Here is a tiny trained network, its code and every weight. The questions are about switching its units off for an input and a target symbol, where a switched-off unit gives its printed mean instead of its output.

import numpy as np


def w(rows, s, z=0):
    codes = np.array(rows[::2]) - 128.0
    scale = np.full(codes.shape[1], s)
    scale[-1] = z or s
    return codes * scale


def norm(h):
    return h / np.sqrt((h * h).mean(-1, keepdims=True) + 1e-5)


def softmax(a):
    e = np.exp(a - a.max(-1, keepdims=True))
    return e / e.sum(-1, keepdims=True)


def log_softmax(a):
    a = a - a.max(-1, keepdims=True)
    return a - np.log(np.exp(a).sum(-1, keepdims=True))


def net(x, mask):
    ids = ['αβγδεζηθλμξστφψω'.index(c) for c in x.split()]
    T = len(ids)
    res = E[ids] + P[:T]
    u = 0
    for l in range(3):
        r = norm(res)
        for j in range(2):
            rows = slice(2 * j, 2 * j + 2)
            q, k, v = (r @ M[l][rows].T for M in (Q, K, V))
            z = softmax(np.where(np.tri(T) > 0, q @ k.T / 2**0.5, -1e9)) @ v
            o = O[l][rows]
            res = res + np.where(mask[u + j], z, o[:, -1]) @ o[:, :-1]
        u += 2
    return log_softmax(norm(res)[-1] @ U[:, :-1].T + U[:, -1])


Q, K, V, O = {}, {}, {}, {}
E = w([
[212,62,135,45,96],'α',
[127,155,95,36,212],'β',
[193,120,150,110,152],'γ',
[137,94,79,151,100],'δ',
[200,84,100,58,106],'ε',
[162,126,111,74,133],'ζ',
[166,150,147,95,114],'η',
[205,170,182,129,110],'θ',
[180,111,107,89,85],'λ',
[209,88,100,77,133],'μ',
[203,169,167,106,147],'ξ',
[122,251,156,137,133],'σ',
[201,184,179,125,144],'τ',
[164,73,142,152,192],'φ',
[175,73,187,113,92],'ψ',
[159,130,170,109,130],'ω',
],0.017)
P = w([
[134,206,152,103,76],'0',
[248,171,88,116,108],'1',
[225,163,83,127,105],'2',
[200,170,87,129,114],'3',
[193,164,112,154,123],'4',
[180,157,115,146,126],'5',
[167,156,109,150,123],'6',
[160,142,114,146,124],'7',
[150,131,108,138,119],'8',
[146,120,106,133,111],'9',
[132,108,112,130,107],'10',
[145,93,104,138,115],'11',
[139,78,104,129,107],'12',
[140,90,114,120,109],'13',
],0.012)
Q[0] = w([
[71,197,82,197,112],'L0H1',
[2,158,109,150,232],'L0H1',
[240,140,33,116,165],'L0H2',
[12,163,105,208,172],'L0H2',
],0.0091)
K[0] = w([
[216,255,146,140,75],'L0H1',
[193,231,163,16,145],'L0H1',
[16,87,140,125,125],'L0H2',
[244,224,153,132,7],'L0H2',
],0.0096)
V[0] = w([
[99,138,164,96,114],'L0H1',
[115,123,80,168,8],'L0H1',
[101,133,175,143,71],'L0H2',
[85,161,56,80,144],'L0H2',
],0.018)
O[0] = w([
[84,134,167,83,66,8],'L0H1',
[65,151,39,163,163,195],'L0H1',
[48,87,145,154,140,1],'L0H2',
[126,200,161,7,100,92],'L0H2',
],0.013,0.0096)
Q[1] = w([
[251,157,25,143,103],'L1H1',
[150,141,76,128,139],'L1H1',
[125,134,116,97,208],'L1H2',
[162,144,66,136,93],'L1H2',
],0.012)
K[1] = w([
[79,166,151,152,48],'L1H1',
[129,146,166,142,45],'L1H1',
[137,4,208,81,170],'L1H2',
[101,178,143,84,95],'L1H2',
],0.013)
V[1] = w([
[7,166,159,153,132],'L1H1',
[151,186,184,207,183],'L1H1',
[130,52,149,93,215],'L1H2',
[104,82,186,101,132],'L1H2',
],0.018)
O[1] = w([
[52,57,198,133,160,57],'L1H1',
[140,181,253,192,216,174],'L1H1',
[187,122,26,171,14,77],'L1H2',
[41,165,155,130,7,2],'L1H2',
],0.012,0.0075)
Q[2] = w([
[91,161,192,173,191],'L2H1',
[199,254,99,205,82],'L2H1',
[43,136,190,239,104],'L2H2',
[47,36,184,144,59],'L2H2',
],0.011)
K[2] = w([
[138,108,121,35,84],'L2H1',
[253,147,60,141,176],'L2H1',
[208,127,57,150,161],'L2H2',
[153,175,93,117,219],'L2H2',
],0.019)
V[2] = w([
[102,43,220,22,6],'L2H1',
[188,20,77,61,243],'L2H1',
[66,98,168,249,42],'L2H2',
[45,208,224,71,59],'L2H2',
],0.011)
O[2] = w([
[110,8,147,153,70,8],'L2H1',
[138,132,141,21,149,220],'L2H1',
[95,214,46,113,108,82],'L2H2',
[125,245,143,99,70,74],'L2H2',
],0.014,0.013)
U = w([
[142,90,48,121,41,106],'α',
[130,156,155,36,75,100],'β',
[195,167,87,251,68,66],'γ',
[65,131,47,149,161,192],'δ',
[121,38,109,34,129,11],'ε',
[95,80,143,103,72,178],'ζ',
[89,115,177,129,109,176],'η',
[121,169,192,185,130,103],'θ',
[83,97,126,57,205,50],'λ',
[173,92,111,120,98,174],'μ',
[138,171,142,188,71,114],'ξ',
[100,143,230,149,177,89],'σ',
[123,183,171,185,97,103],'τ',
[246,89,134,190,105,130],'φ',
[113,118,119,209,56,179],'ψ',
[122,136,140,151,55,197],'ω',
],0.015,0.012)

Each question gives the input, a string of symbols that net reads in full, and the target symbol t.
The units are the heads (2 rows each of Q, K, V and O). Each row of codes is followed by its name. A weight is (code - 128) times the scale printed after its matrix; where a second scale follows, it is the last column's (O and U).
mask holds one flag per head, layer by layer. A switched-off head (its flag False) gives its mean, the last column of its rows in O, instead of its output. The means were averaged over made-up inputs and are rounded, as every weight is.
A unit's drop is (log p(t) with every unit on - log p(t) with that unit switched off) / (log p(t) with every unit on - log p(t) with every unit switched off).
The circuit of an input: a set's keep is (log p(t) with only the set's units on - log p(t) with every unit switched off) / (log p(t) with every unit on - log p(t) with every unit switched off). Starting from all 6 units, units are removed one at a time, each time the one whose removal leaves the highest keep (on an exact tie, the one counted first), for as long as the keep stays at least 0.8.
units of the circuit, in order: the units of the circuit, biggest drop first
most important unit: the unit with the biggest drop
which heads matter: for each layer, one digit per head in row order, 1 if its drop is at least 0.15 and else 0, layers parted by /
input θ ψ ζ σ φ, target σ: most important unit => L1H1
input λ θ δ ω, target λ: units of the circuit, in order => L1H2; L0H1; L1H1; L0H2
input α ξ α ζ, target α: units of the circuit, in order => L1H1; L0H1; L0H2
input δ τ ζ τ ε η μ, target λ: units of the circuit, in order => L1H1; L0H2
input η μ ω λ, target ζ: units of the circuit, in order => L0H1; L1H1; L0H2; L2H1
input ζ θ γ, target β: units of the circuit, in order => L0H1; L0H2; L2H2; L1H2
input θ ε ζ, target σ: units of the circuit, in order => L1H1; L0H2
input ω α ω ξ λ, target ψ: which heads matter => 11 / 11 / 10
input ψ μ η σ δ θ, target δ: units of the circuit, in order => L0H2; L0H1
input ψ ξ δ μ μ μ μ ω, target δ: units of the circuit, in order => L0H2; L0H1; L2H2
input ψ μ λ, target δ: which heads matter => 01 / 00 / 01
input μ ξ η ω ψ ω ζ λ μ ψ μ β ω, target β: which heads matter => 11 / 00 / 00
input α σ ξ δ ξ, target δ: which heads matter => 11 / 10 / 00
input μ δ λ φ β θ ζ ψ φ η ζ, target φ: most important unit => L0H1
input δ μ δ, target δ: which heads matter => 11 / 00 / 00
input σ φ η φ δ λ η μ θ β, target β: which heads matter => 11 / 00 / 01
input φ μ μ φ ξ δ, target γ: which heads matter => 10 / 11 / 00
input α η ω ζ β μ β η μ δ ψ θ, target δ: which heads matter => 10 / 10 / 00
input η θ ζ γ α, target ζ: which heads matter => 11 / 10 / 10
input θ μ γ ξ μ α δ α ω μ ζ μ σ, target σ: units of the circuit, in order => L1H1; L0H1; L0H2
input μ δ δ λ η λ δ δ ε δ ψ, target δ: which heads matter => 10 / 00 / 00
input δ μ η ω ε α, target λ: units of the circuit, in order => L1H2; L1H1; L0H1; L2H1
input ψ μ λ ω ζ ψ μ δ μ ω ζ, target δ: units of the circuit, in order => L0H1
input α β μ γ λ δ δ η, target δ: which heads matter => 10 / 10 / 00
input μ λ μ η β ζ μ μ μ φ μ θ λ ζ, target φ: which heads matter => 10 / 10 / 01
